arr =
134  113  102  139  140
131  119  137  113  125
113  157  127  123  152
116  150  127  124  147
130  122  133  119  126
130  121  135  116  126
133  116  108  136  138
132  115  141  108  123
128  135  131  145  113
133  117  107  140  136
130  121  135  116  126
131  119  137  113  125
131  118  137  113  126
121  141  127  130  136
128  135  131  145  113
Indices start at 0.
The entry in the top-left corner -> 134
The entry at row 0, column 2: 102
Report the entry directly above 107.
131
The bottom-right entry -> 113
The entry directly below the largest entry: 150
The entry in row 2 and column 2 is 127
The top-right entry: 140
Report the entry in the bottom-left corner.
128
The entry at row 2, column 0 -> 113
The top entry of the column that holds the largest entry is 113
The entry just left of 107: 117
The entry at row 1, column 0: 131
Report the entry directly below the smallest entry.
137
Report the largest entry.
157
The bottom entry of the column that holds the smallest entry is 131
The entry just right of the smallest entry: 139
The entry just right of the centre entry -> 108
Report the entry just left of the centre entry.
115
